Rows are numbered. After the first two, each row is followed by the number of the nearest row among all rows above it, by straight-line distance.
(in the rows, 128 means zero)
0: [151 122 136  69  67 111 210 152 117 102 155 144  83 159 105 176 108  91
  40 145 150 157 109 128 140 160 126  53 132]
1: [153 132 133 131 107 113 175 125 150 105 149 151 127 158 120 122  91 103
 122 130 153 168 142 150 139 144 136 117  97]
2: [179 146 122 155 112 103 137 111 168  90 135 154 132 147 127  66  41 141
 164 120 181 179 126 168 124 138 128 100  81]
1
3: [172 123 132  94  62 121 203 145 132 117 143 149  83 154 111 169  68  89
  48 137 162 146 105 125 136 187 147  80 127]
0
4: [134 140 127 143  98 113 137 133 125 112 105 119 106 129 117 127  93 143
  89 136 168 141  74 132 115 124 102  71 123]
1
5: [149 133 141 156  68 128 126 130 127 127 162 178 130 130 130 124  81 123
  90 146 185 132  88 156  97 134 128  84 181]
4
6: [156 124 129 128 112 124 148 129 136 118 150 151 128 137 125 123 101 124
 125 130 144 150 135 139 123 142 135  99 133]
1
7: [134 117 127 173 151 112 112 137 133 117 190 180 187 131 141  91 170 150
 193 129  65 174 195 157 130  65 112  48 159]
6
8: [185 123 131  89  79 144 181 137 136 138 131 147  92 140 120 174  58 105
  75 129 172 110  97 121 117 215 162 136 147]
3
9: [153 122 127 128 111 125 152 134 130 124 142 145 122 132 134 138 108 134
 120 130 123 143 127 129 122 145 133  68 145]
6
10: [141 123 130 118 104 121 168 143 127 120 142 139 117 137 122 145 119 113
  97 134 122 140 118 125 132 143 129  77 131]
9
11: [150 104 130 145 118 114 167 157 124 111 200 184 162 136 129 139 154 128
 121 139  71 173 178 144 137  93 117   7 176]
7
12: [174 124 132  85  87 149 171 137 135 147 140 145  89 132 128 180  55 106
  80 127 172 107  97 118 117 221 176 141 161]
8
13: [141 114 126 101 115 125 174 149 125 126 135 135 107 139 119 156 129 121
 103 129 103 147 144 114 145 133 133  81 132]
10
14: [136 120 130 112 100 130 159 143 116 135 138 139 112 132 118 164 127 113
  82 137 131 125 117 121 129 147 130  91 150]
10
15: [144 122 100 147 122 113  94 153 128 115 110 122 144  97 140 108 118 213
 141 123  86 151 120 122 112  99  94   1 159]
9
16: [166 124 134 105  65 115 203 143 129 116 141 146  86 150 108 171  69  96
  59 140 164 155 103 128 136 176 131  65 126]
3
17: [ 94 111 138 115 108 111 191 155 101 115 137 128 122 149 106 178 197  84
  72 145  70 150 155 108 168  93  98  83 115]
13
18: [151 119 123 112 108 126 160 145 130 129 133 135 109 134 123 182 112 124
 117 130 122 136 133 118 136 142 133  85 127]
13
19: [151 123 111 133 111 111 141 153 130 108 125 130 128 124 123 116 113 163
 114 129 109 155 131 125 131 122 100  16 125]
9
20: [143 121 120 141 109 113 139 147 128 110 141 144 136 125 127 118 122 163
 122 131 103 158 131 130 125 107 109  30 139]
19
21: [152 129 135 127 130 136 123 108 141 132 150 149 143 131 138 114 104 119
 146 123 153 126 144 147 112 152 160 166 143]
6
22: [204 118 130  94  98 141 172 143 126 145 131 138  97 131 125 171  83 111
  82 130 141 109 106 113 129 187 152  89 156]
8
23: [118 128 141 159  93 132 109 139 108 136 153 153 138 116 134 143 132 140
 100 146 144 122  95 141  97 112 122 121 188]
5
24: [ 86 130 142 137  78 103 180 141  98 106 129 122 107 143 101 160 159  96
  60 156 140 148  90 129 139  83  92  76 110]
17
25: [146 131 149 148 110 124 163 111 137 119 171 167 138 148 126 122 112  79
 123 139 158 147 144 158 128 144 144 162 127]
1
26: [176 115 132  91  67 129 194 148 132 129 142 146  82 146 113 175  60 100
  54 132 162 105 109 119 131 202 152  84 145]
3
27: [166 125 119 115 111 129 138 133 144 126 117 123 109 130 128 123  77 152
 125 113 147 130 112 127 123 160 135  98 125]
6
28: [162 125 136 106  71 123 196 142 128 118 140 150  87 149 112 164  74  94
  61 138 171 137 101 131 133 180 138 103 126]
3
29: [122 139 135 128 107 110 162 119 133 106 116 120 104 153 108 120 101 101
 104 131 152 143 110 135 144 136 118 143  79]
1
30: [154 113 117 103 138 147 121 147 134 147 136 133 126 109 141 138 109 152
 139 117 113  97 131 117 121 167 152 124 162]
27
31: [172 126 133 101  75 125 214 138 132 116 142 149  88 153 110 163  68  97
  50 138 165 150 112 128 135 183 136  84 127]
3
32: [175 123 128 118  78 106 209 148 133 102 150 152 101 156 108 151  83 106
  70 137 147 170 121 129 146 163 124  50 109]
16
33: [175 118 133  87  82 137 199 146 130 137 143 147  88 144 119 182  74  99
  61 133 162 132 102 118 124 210 161 111 153]
26
34: [155 130 123 158 124 116 108 124 141 109 149 161 148 125 136  97  96 150
 152 128 136 163 135 152 113 115 116  79 131]
6
35: [148 130 137 119  97 132 159 126 132 127 140 142 111 140 122 144  92 102
  92 140 145 131 106 134 124 165 148 135 132]
14
36: [158 127 128 136 128 123 141 128 142 115 154 151 133 137 130 117 107 118
 149 126 125 156 155 139 131 131 135 108 122]
6
37: [175 127  94 108 120  92 170 159 152  75  85 103  98 146 107 102  88 177
 124 111  98 200 143 118 159 127  94   1  50]
19
38: [129 124 124 140 154 133 105 130 132 133 144 139 157 117 143 106 149 151
 171 123  98 126 156 132 122 102 131 113 133]
36
39: [159 118 130  98  82 119 194 150 131 116 145 151  95 146 115 158  80 104
  71 136 142 152 116 124 137 165 133  38 142]
16
40: [138 123 125 142 131 111 143 147 135 114 159 150 145 134 126 118 136 126
 148 130 103 162 164 141 140 105 114  59 124]
20
41: [132 129 139 117  96 122 171 131 121 118 132 137 102 145 113 155 111  91
  82 140 159 138 110 129 133 150 129 130 120]
35
42: [168 124 123 101  99 138 167 139 138 132 132 136 101 134 125 157  84 114
 110 127 149 123 111 119 125 181 151 111 141]
35
43: [109 117 149 108 128 130 181 128 117 131 172 154 136 153 112 161 176  59
 105 139 103 130 173 130 159 127 149 161 132]
25
44: [174 121 134  92  60 113 223 154 132 110 146 151  84 158 103 173  66  94
  46 140 157 157 104 126 141 186 136  57 129]
16
45: [155 130 132 115  82 111 183 137 132 105 133 142 101 149 111 147  82  80
  73 137 160 155 110 135 133 156 122  80 110]
16
46: [153 120 115 116 126 122 148 150 132 121 119 127 119 127 126 145 111 143
 118 127 108 135 125 103 132 128 115  55 131]
9
47: [150 123 134 137 124 142 118 129 134 138 167 159 150 120 145 128 106 132
 173 130 128 126 139 143 109 141 146 141 178]
21
48: [109 134 148 128 114 125 144 113 121 127 147 141 129 152 114 136 141  70
 101 141 158 132 126 142 138 120 136 205 116]
25
49: [124 125 141 133  67 105 192 146 116 106 150 148 103 151 104 155 119  95
  57 151 144 166 110 136 137 123 107  56 125]
45
50: [154 115 129 112 125 144 164 132 136 135 163 153 132 132 134 136 117 143
 133 125 110 127 158 127 131 158 155  99 143]
9
51: [167 109 111  72 100 126 169 166 122 131 108 113  79 127 119 183 100 147
  63 128 101 127 105  87 139 169 129  17 148]
39
52: [151 116 130  77 145 138 188 126 143 133 153 138 123 151 124 147 123  77
 139 121 104 126 192 116 160 164 173 175 113]
43
53: [145 114 114 112 141 152  99 142 123 155 128 129 136  96 157 136 120 169
 135 122  93  98 127 109 108 147 159 110 188]
30
54: [141 121 134 119  98 124 169 142 126 117 147 143 118 144 118 147 119 106
  92 136 132 144 129 131 139 144 132  80 138]
10
55: [139 127 131 141 134 118 138 125 140 113 161 151 148 136 131 101 128 117
 150 128 117 159 174 147 135 115 123 112 121]
36
56: [ 89 114 123 131  83  85 180 173  93  93 113 114  98 145  92 175 181 130
  41 154  78 182 107 103 159  68  54   1 103]
24
57: [138 120 134 141  81  89 210 151 126  90 145 147 103 158  98 152 123  82
  66 143 121 179 128 130 160 118 100  43  97]
49
58: [140 121 115 133  92  91 174 165 123  85 117 128 108 139 105 138 129 152
  71 140 100 197 109 122 150  98  81   1 106]
19
59: [116 108 119 137 130 121 134 163 106 127 146 139 132 117 130 159 151 157
  96 137  62 141 134 110 131  98 101   3 171]
20
60: [168 116 113 104 176 123 167 135 161 108 147 135 155 148 133  98 135 120
 203 106  79 166 234 129 174 126 154 132  82]
55
61: [136 126 128 130 111 115 160 136 129 112 142 139 122 144 117 133 125 118
 114 140 126 149 129 135 138 126 124  90 123]
10
62: [157 119 135  99  76 126 200 130 128 123 156 148  96 148 115 173  95  98
  72 134 140 136 117 121 139 171 138  75 140]
39
63: [143 118 124 139 122 116 143 138 131 115 153 150 140 130 129 121 140 144
 128 130  97 156 148 135 128 119 118  63 148]
40
64: [130 127 128 117 135 132 140 127 132 131 132 126 129 135 131 131 131 119
 139 126 129 142 134 127 132 133 137 140 130]
36
65: [132 122 139 118  86 116 194 144 119 118 149 146 128 150 110 162 127  82
  68 145 133 148 122 127 139 141 126  84 125]
54
66: [155 125 137 124 105 124 164 136 129 123 145 147 111 141 121 136 103 121
 110 131 137 148 131 139 133 152 140  99 135]
6
67: [166 122 133 139 159 131 135 117 158 124 188 175 172 141 148  86 121  98
 206 122 125 139 220 160 134 131 167 164 137]
55
68: [ 91 134 138 112 100 120 148 126 108 122 104 105  99 147 103 153 147  87
  79 140 146 130 100 116 148 122 116 156  93]
29
69: [143 122 130 123  96 101 192 150 125 102 147 144 118 154 107 143 133 106
  92 139 116 175 143 133 151 116 112  36 106]
57
70: [145 119 121 110  92 103 165 159 122 100 124 128  97 147 106 156 109 129
  81 136 118 166 122 116 151 133 105  23 107]
69
71: [114 107 120  89 141  97 217 157 124  97 124 113 115 162  99 157 183  91
 103 125  46 179 203 101 196  99 112  48  62]
17
72: [153 111  94 111 103  90 158 182 125  91 100 112  96 126 110 146 116 193
  86 129  71 182 111 102 148 107  75   1 108]
58
73: [162 123 115 137 131 113 135 141 145 108 145 149 132 130 131 106 111 158
 147 119 105 169 159 143 135 115 123  59 125]
40
74: [144 122 131 109  87 111 193 144 128 114 146 143 102 154 108 154 113 107
  63 143 138 156 125 129 147 142 124  72 109]
65
75: [141 121 116 136 111 105 135 155 125 105 124 126 124 125 118 127 133 171
 108 134  95 159 116 123 132 101 104   1 131]
19
76: [138 121 119 139 127 125 115 145 128 124 138 142 148 117 137 113 137 162
 144 128  87 136 148 132 121 111 117  69 145]
63
77: [130 124 128 140 103 106 168 143 127 105 138 137 115 147 118 139 125 116
 105 135 114 161 138 132 146 109 112  43 106]
69
78: [179 132 139 114 120 129 157 111 157 125 173 169 144 149 135 107  70  99
 156 122 166 151 165 157 128 174 173 171 125]
21
79: [130 139 139 155  91 118 138 121 128 113 143 150 128 140 121 118 103 115
 105 142 173 139  94 156 116 121 115  84 124]
4
80: [143 130 132 104 106 108 194 127 140  88 136 127 107 165 102 138 108  83
 102 130 135 166 154 132 158 143 127 130  64]
1
81: [180 126 128 130 101 128 129 133 148 124 151 159 128 132 137 124  66 146
 122 125 145 147 127 147 113 165 144  94 148]
6
82: [150 126 131 109  88 114 187 138 134 108 132 138  94 151 113 133  88 104
  81 135 146 156 120 131 142 167 128  83 111]
45
83: [154 124 133 102 103 122 167 139 128 126 139 140 108 142 121 152 107 114
  86 135 140 142 122 124 132 151 133  92 132]
54
84: [137 105 123 108 149 124 171 151 132 121 175 154 147 138 130 138 181 120
 165 125  52 151 211 119 156 116 139  64 137]
40
85: [163 119 131  87 110 142 156 138 132 144 137 137 107 132 128 158  81 113
  97 126 142 119 119 124 125 185 158 146 154]
42
86: [159 123 137 115  75 123 192 142 125 124 141 145  91 149 116 174  85  91
  54 141 161 137 105 124 134 180 138 119 135]
28
87: [123 113 131 167  91 116 129 159 106 116 179 171 150 125 131 145 160 157
  98 150  91 158 128 139 112  90  88   4 192]
59
88: [175 124 132 103  66 118 203 149 134 115 142 147  86 153 109 172  64 102
  42 137 164 145 103 126 137 185 139  78 125]
3
